How the points are linked:
state | δ χ τ
w392 | w755 w950 w409
w485 | w369 w612 w930
w33 | w485 w95 w538
w814 | w317 w674 w845
w300 | w215 w662 w103
w285 | w408 w878 w671
w378 | w301 w786 w428
w996 | w960 w32 w513
w786 | w641 w930 w378
w71 | w56 w432 w674
w143 | w679 w682 w904
w904 | w859 w143 w56
w61 | w432 w215 w358
w215 | w48 w845 w61
w641 | w671 w599 w301
w682 | w483 w513 w143
w259 | w501 w960 w483
w460 | w941 w301 w612
w501 | w428 w915 w290
w671 | w27 w285 w504
w51 | w579 w532 w336
w301 | w504 w641 w460
w679 | w886 w483 w859
w369 | w878 w77 w599
w409 | w662 w392 w912
w504 | w802 w671 w941
w532 | w103 w912 w51
w770 | w213 w756 w960
w878 | w336 w445 w285
w755 | w814 w805 w662
w32 | w770 w859 w996
w845 | w769 w814 w215
w479 | w532 w802 w445
w513 | w259 w996 w682
w432 | w904 w48 w71
w77 | w445 w941 w369
w538 | w930 w33 w213
w930 | w599 w485 w786
w317 | w513 w793 w769
w886 | w33 w290 w756
w612 | w77 w460 w485
w358 | w71 w61 w805
w793 | w996 w56 w317
w27 | w409 w408 w802
w756 | w538 w886 w770
w336 | w950 w51 w408
w599 | w285 w369 w641
w805 | w674 w358 w755
w290 | w95 w501 w886
w674 | w793 w71 w814
w950 | w805 w579 w392
w859 | w756 w679 w32
w915 | w378 w213 w501
w213 | w786 w538 w915
w428 | w460 w378 w95
w445 | w51 w479 w878
w48 | w143 w769 w432
w912 | w300 w409 w532
w802 | w912 w27 w479
w941 | w479 w504 w77
w95 | w612 w428 w33
w662 | w845 w755 w300
w408 | w392 w336 w27
w579 | w358 w103 w950
w103 | w61 w300 w579
w483 | w290 w259 w679
w769 | w682 w317 w48
w56 | w32 w904 w793
w960 | w915 w770 w259

In the rows, 53 means zero.

The rows follow the links: the fewer symbols apart two points are, the more alike their rows tend to be.

Each row is also shifted at random along 5 hidden directions that mean nothing.

Row, then point:
[ 64  48  52  50  57  58  53  57  50  57  59  51  50  54  52  60  47  57  46  48  44  55  49  52  51  55  53  53  56  53  51  56  56  52  54  52  57  49  50  56  48  48  56  49  52  48  50  48  53  61  53  55  55  52  50  53  45  58]
point: w301
[ 68  47  52  52  49  59  52  54  56  50  47  47  52  50  45  55  52  57  61  54  54  51  55  52  55  52  60  48  53  47  61  53  54  57  51  55  49  57  55  58  59  49  52  53  52  56  44  57  55  47  53  44  54  51  44  50  51  47]
point: w460
[ 45  55  53  49  59  63  58  59  60  63  51  61  47  58  50  47  46  56  43  53  55  47  52  47  54  57  47  60  52  53  53  56  64  45  66  48  56  50  53  46  59  60  48  55  53  47  57  41  54  64  54  58  48  54  54  57  48  56]
point: w95
[ 63  55  53  50  50  56  57  56  52  48  53  52  52  57  52  52  49  55  52  58  56  58  45  56  45  47  55  50  53  49  55  55  43  48  52  51  51  54  55  53  52  54  56  46  52  40  56  54  46  53  46  51  52  56  55  43  55  49]
point: w915
[ 52  51  54  48  49  56  55  55  55  54  44  54  48  54  46  50  54  60  55  50  54  48  52  54  56  53  58  52  51  51  61  53  60  54  50  54  52  55  56  52  56  52  51  49  56  55  54  50  55  56  51  56  51  54  48  55  47  55]
point: w538
[ 48  53  53  52  55  49  53  52  55  53  49  55  52  48  48  54  57  60  58  48  53  57  51  57  51  50  54  57  51  52  55  55  57  57  51  54  53  56  53  48  54  47  54  49  50  56  53  49  52  54  50  55  51  55  54  53  49  52]
point: w290
[ 59  54  54  55  47  47  52  52  53  57  51  54  54  58  52  53  64  46  59  57  53  55  56  58  57  61  49  54  45  60  51  48  56  64  54  57  50  53  54  61  52  49  44  58  53  61  54  59  52  50  58  60  57  47  46  56  54  57]
point: w662
[ 55  56  53  56  51  57  54  49  48  46  60  58  57  62  61  51  47  54  49  56  55  48  55  48  55  54  58  50  59  53  51  50  48  45  57  44  55  52  55  56  52  64  57  56  59  48  56  56  57  53  52  54  55  56  56  53  57  53]
point: w805
[ 47  48  51  48  55  60  54  54  52  59  49  58  46  54  46  55  49  66  48  43  47  48  53  50  56  57  56  58  56  51  56  55  67  53  55  48  56  51  57  51  52  53  52  48  53  56  56  41  59  66  49  63  52  57  48  59  40  58]
point: w213
[ 41  53  51  51  52  60  54  52  57  48  45  55  51  52  45  52  49  64  58  52  57  49  52  50  53  50  60  54  55  44  62  54  56  52  55  48  50  59  58  49  60  55  53  49  51  54  51  49  57  52  46  51  50  56  50  51  50  45]
point: w501
[ 54  52  54  55  51  38  55  51  44  43  58  51  59  53  61  56  60  56  57  46  49  64  49  63  49  42  59  49  54  57  50  55  39  55  34  55  59  55  52  51  46  52  68  45  59  51  62  60  48  50  46  56  54  63  65  48  58  56]
point: w682
[ 51  52  54  55  44  58  51  52  58  46  48  47  55  55  51  49  53  49  62  62  60  45  56  50  60  55  61  45  51  49  63  46  52  53  55  55  47  59  55  59  63  56  48  60  57  53  43  63  54  41  59  41  54  45  45  51  57  44]
point: w408
[ 57  50  52  55  48  60  54  53  50  42  60  49  55  59  59  54  41  54  52  58  53  46  51  48  55  52  62  41  58  48  57  50  45  44  52  48  54  53  54  60  54  62  60  54  59  42  49  63  54  49  53  46  56  53  51  47  54  51]
point: w27
[ 34  59  57  54  55  40  54  50  54  50  51  59  55  50  54  49  64  54  57  49  53  55  53  59  53  51  51  58  49  60  52  51  58  57  47  57  55  56  52  46  53  51  54  52  55  58  58  53  51  51  53  60  51  53  62  58  56  52]
point: w56
[ 42  57  54  53  55  49  51  51  47  50  55  60  50  53  54  52  47  60  47  47  49  48  53  51  54  56  54  53  57  57  54  50  55  54  50  52  55  50  56  55  45  55  56  51  53  53  56  50  58  60  49  60  53  54  59  57  52  54]
point: w769
[ 65  53  54  53  58  47  54  60  50  64  51  57  48  54  51  49  56  49  49  51  53  58  50  53  52  59  44  57  51  61  54  53  53  57  54  59  58  48  52  56  48  50  48  55  52  50  59  48  52  60  55  57  52  53  57  50  55  55]
point: w679
[ 60  51  50  55  60  57  51  53  44  59  60  56  53  56  56  62  47  54  45  49  49  58  54  47  50  59  49  56  62  55  47  55  48  55  56  49  58  46  56  59  42  54  57  53  50  52  57  47  58  62  52  56  56  59  55  49  53  57]
point: w674
[ 54  59  54  53  64  51  55  55  51  53  61  59  52  52  58  53  45  57  41  48  50  56  48  51  47  50  47  57  59  55  48  57  51  44  55  51  60  49  50  45  48  55  61  50  51  42  58  44  51  62  49  55  49  57  67  52  54  55]
point: w770
[ 64  59  54  56  52  54  55  51  51  52  58  55  59  61  60  51  56  45  53  61  59  57  54  52  51  55  50  53  53  57  49  50  44  50  59  50  53  53  52  57  54  58  50  59  56  49  57  57  51  49  57  50  54  51  57  50  62  51]
point: w358
[ 55  54  52  51  57  64  55  53  58  58  59  53  55  56  58  56  48  51  44  57  52  53  54  52  52  51  49  57  56  50  44  60  56  45  63  48  53  51  52  48  55  60  55  54  51  50  54  48  51  58  54  57  54  55  53  58  49  59]
point: w671
[ 66  46  52  55  50  53  53  54  49  51  59  46  54  57  57  58  51  51  54  54  46  54  52  55  55  55  56  47  54  54  50  53  49  55  48  53  57  51  53  60  49  51  58  53  56  52  50  61  52  53  56  54  58  53  48  51  50  59]
point: w802
[ 47  54  55  51  57  53  58  59  61  61  49  56  51  54  53  46  54  49  50  56  57  52  52  54  54  53  46  58  48  55  53  56  60  49  59  56  55  54  50  45  61  55  50  55  54  48  56  49  49  57  56  55  48  52  57  56  53  55]
point: w428
[ 58  59  50  53  57  61  52  53  51  56  65  53  57  59  60  60  46  46  44  62  53  60  51  52  44  54  45  55  57  52  41  57  42  49  64  48  50  48  52  57  45  56  54  53  46  43  55  53  47  57  51  56  58  54  55  49  55  56]
point: w950
[ 37  59  54  54  58  49  56  50  53  52  56  61  55  55  56  52  56  58  52  50  54  56  52  54  50  51  50  61  53  57  49  54  54  51  55  49  56  54  53  46  53  56  56  52  54  52  60  49  53  57  50  59  50  58  62  56  55  53]
point: w904
[ 69  49  50  53  54  58  56  56  46  54  53  56  50  59  52  55  46  58  49  51  54  55  52  48  51  56  55  51  61  53  55  54  46  51  53  48  59  49  58  60  47  58  57  50  55  48  61  49  57  60  49  56  53  62  55  45  52  53]
point: w32

Start here and follow the symbols in turn, left to right. Where do you end up?
Answer with the point's name.
[ 62  54  51  57  51  61  52  47  49  47  55  53  59  57  57  54  50  54  56  57  62  52  59  46  54  52  60  51  62  49  56  51  45  48  57  47  51  56  58  57  56  63  55  57  57  54  55  56  59  48  53  44  54  58  55  49  62  46]
χ δ δ δ δ χ: w501
[ 59  49  50  53  58  55  55  55  52  66  46  58  49  56  43  55  61  55  56  49  55  58  57  50  54  62  47  63  52  58  54  55  60  63  60  52  55  51  56  57  53  50  44  55  51  62  59  44  59  60  55  61  52  57  48  53  50  55]
χ χ χ χ: w483
[ 58  54  49  52  53  63  51  50  51  53  59  55  54  59  56  61  45  54  47  57  53  53  54  49  51  57  52  53  59  50  47  55  48  52  62  45  50  50  58  60  47  58  54  53  48  51  54  53  56  58  50  58  58  55  49  53  52  56]
τ χ δ: w358
[ 45  53  53  55  51  51  48  52  51  56  46  56  50  50  46  54  55  55  58  51  55  51  57  50  58  60  54  54  54  55  60  49  57  63  52  56  50  52  58  61  51  50  48  56  49  63  51  53  60  53  53  54  54  51  49  54  54  50]
τ δ τ χ: w56
[ 52  53  51  55  52  53  50  53  47  53  54  54  53  53  52  57  50  56  53  53  54  54  55  50  53  57  54  51  59  53  55  52  48  57  52  53  53  51  57  61  47  52  54  53  51  55  54  54  58  54  51  52  55  56  53  48  56  50]
τ δ δ: w996
[ 60  62  58  54  49  39  51  52  53  54  49  56  55  51  52  48  64  46  59  57  57  58  52  61  51  55  48  55  46  61  55  47  50  62  49  63  48  55  53  57  50  47  45  55  51  56  55  59  48  48  54  56  53  47  57  54  60  50]
δ τ δ: w483
[ 55  56  53  52  63  52  54  54  55  59  54  59  51  48  50  54  54  58  49  47  51  56  52  52  49  54  46  63  54  55  50  56  60  54  57  54  55  52  52  46  52  50  53  52  48  54  55  42  54  60  52  57  50  55  58  56  51  53]
δ δ τ χ χ χ: w612
[ 48  42  51  56  50  49  53  52  50  50  58  48  53  53  56  60  54  58  56  46  41  52  55  58  60  53  59  48  53  54  51  54  55  59  41  54  59  53  53  55  50  49  64  50  58  59  50  60  56  54  55  59  57  56  48  57  44  63]
χ δ δ τ χ χ: w662
[ 45  58  54  54  55  46  51  54  48  55  55  58  51  53  54  53  52  53  48  52  50  56  51  54  51  58  48  55  53  59  51  50  52  59  51  56  55  49  54  58  43  49  53  53  50  51  56  53  53  58  51  59  54  52  58  52  55  54]
δ τ τ δ: w32
[ 57  51  56  53  49  45  51  54  49  47  47  53  51  48  52  48  51  59  56  47  54  48  54  53  59  50  62  46  56  53  65  50  52  54  39  58  56  55  56  54  52  53  58  52  58  55  54  57  58  51  50  50  51  57  58  52  56  50]
δ τ τ τ: w770
[ 60  52  52  55  43  59  51  47  50  44  51  56  54  58  53  53  49  61  58  52  56  41  61  47  63  57  66  47  58  49  60  47  55  53  52  45  49  55  61  61  55  62  54  55  59  62  51  58  65  51  52  55  57  55  46  58  52  51]
δ χ χ τ: w674
[ 50  52  53  54  49  51  51  51  54  59  51  55  51  56  49  56  61  51  57  53  50  52  58  55  57  62  50  56  47  59  51  51  61  65  55  54  51  52  56  60  50  49  45  56  51  65  52  55  56  55  57  64  58  48  44  60  48  59]
δ χ δ χ χ: w793
[ 63  61  56  54  52  42  52  50  47  49  58  58  56  53  58  52  55  54  50  49  50  56  50  59  51  50  53  52  54  59  50  51  48  53  44  54  54  52  54  53  44  52  58  49  55  52  59  55  51  55  49  59  54  55  63  55  57  56]
δ χ χ δ δ τ: w213
[ 46  53  56  54  54  48  57  57  61  54  48  52  53  49  54  46  57  49  56  55  57  52  53  57  55  48  51  53  47  54  56  55  57  52  51  60  55  58  49  44  63  54  53  55  57  52  53  56  49  49  56  50  49  54  57  55  56  52]
τ τ χ: w428
[ 31  47  52  56  50  48  56  53  55  45  59  47  56  52  60  57  53  54  57  53  46  54  52  59  56  46  57  47  51  52  50  56  49  53  43  54  58  56  50  50  55  53  66  49  57  50  51  65  49  49  54  54  55  57  54  54  50  58]
χ τ χ δ: w532
